Here is a tiny trained network, its code and every weight. The questions are about switching its units off for an input and a class, where a switched-off unit gives its printed mean instead of its output.

import numpy as np


def w(rows, s, z=0):
    codes = np.array(rows[::2]) - 128.0
    scale = np.full(codes.shape[1], s)
    scale[-1] = z or s
    return codes * scale


def f(y):
    return np.maximum(y, 0)


def log_softmax(a):
    a = a - a.max(-1, keepdims=True)
    return a - np.log(np.exp(a).sum(-1, keepdims=True))


def net(x, mask):
    res = np.array(x, float).reshape(1, 5) / 4 @ E
    y = f(res @ A[0][:, :-1].T + A[0][:, -1])
    res = res + np.where(mask, y, B[0][:, -1]) @ B[0][:, :-1]
    return log_softmax(res[-1] @ U[:, :-1].T + U[:, -1])


A, B = {}, {}
E = w([
[112,133,76,127,178,2,129,122],'x0',
[136,197,115,80,90,105,93,166],'x1',
[102,95,172,83,225,112,133,183],'x2',
[172,45,172,177,144,133,54,173],'x3',
[186,185,182,56,94,138,86,109],'x4',
],0.0081)
A[0] = w([
[98,217,16,110,78,66,132,97,240],'neuron 1',
[125,163,201,2,149,116,105,174,213],'neuron 2',
[115,195,50,147,72,132,166,74,150],'neuron 3',
[151,140,81,198,65,202,173,66,253],'neuron 4',
[22,79,97,183,203,101,175,136,194],'neuron 5',
[2,49,95,197,254,69,174,150,188],'neuron 6',
[213,72,174,167,81,139,24,161,202],'neuron 7',
],0.0065,0.0033)
B[0] = w([
[88,132,122,73,108,65,131,238,228],'neuron 1',
[156,214,157,94,166,152,120,153,209],'neuron 2',
[61,104,141,68,82,121,129,170,197],'neuron 3',
[97,105,185,92,68,189,119,119,220],'neuron 4',
[89,33,151,113,61,114,114,193,220],'neuron 5',
[86,2,134,138,91,86,108,193,255],'neuron 6',
[209,183,157,188,181,186,89,128,194],'neuron 7',
],0.01,0.0089)
U = w([
[127,207,66,83,155,63,143,143,142],'0',
[49,82,153,87,67,116,139,171,171],'1',
[120,140,51,161,162,115,164,51,17],'2',
[109,109,144,112,105,175,189,2,70],'3',
[172,111,124,190,137,148,121,133,90],'4',
[189,140,118,134,178,22,111,85,136],'5',
[134,81,85,188,147,75,109,126,3],'6',
[222,205,179,148,172,228,110,93,220],'7',
],0.0092,0.0034)

Each question gives the input, the list of numbers given to net, and the class t.
The units are the neurons (one row each of A and B). Each row of codes is followed by its name. A weight is (code - 128) times the scale printed after its matrix; where a second scale follows, it is the last column's (A, B and U).
mask holds one flag per neuron, in row order. A switched-off neuron (its flag False) gives its mean, the last column of its row in B, instead of its output. The means were averaged over made-up inputs and are rounded, as every weight is.
A unit's drop is (log p(t) with every unit on - log p(t) with that unit switched off) / (log p(t) with every unit on - log p(t) with every unit switched off).
The circuit of an input: a set's keep is (log p(t) with only the set's units on - log p(t) with every unit switched off) / (log p(t) with every unit on - log p(t) with every unit switched off). Starting from all 7 units, units are removed one at a time, each time the one whose removal leaves the highest keep (on an exact tie, the one counted first), for as long as the keep stays at least 0.8.
circuit, biggest first: the units of the circuit, biggest drop first
top k neurons: the k neurons with the biggest drops, biggest first
drop of u: that unit's drop, to one decimal
input [0,-8,0,-7,5], class 3: circuit, biggest first -> neuron 6
input [0,2,-7,7,-4], class 7: circuit, biggest first -> neuron 7; neuron 6
input [-1,-2,-8,2,3], class 7: circuit, biggest first -> neuron 6; neuron 7
input [-2,0,5,6,-2], class 4: circuit, biggest first -> neuron 7; neuron 1
input [2,1,7,-4,8], class 0: top 2 neurons -> neuron 7; neuron 4
input [8,-2,8,0,7], class 5: circuit, biggest first -> neuron 4; neuron 3
input [-1,-5,-1,-4,3], class 3: top 3 neurons -> neuron 6; neuron 5; neuron 1
input [4,3,2,8,-1], class 6: top 2 neurons -> neuron 4; neuron 6
input [5,6,-8,8,0], class 4: drop of neuron 5 -> -0.2
input [7,-3,2,5,4], class 5: drop of neuron 4 -> 0.2
input [-7,-8,-8,4,0], class 7: drop of neuron 7 -> 0.2
input [-7,2,7,1,-1], class 7: drop of neuron 5 -> 0.0
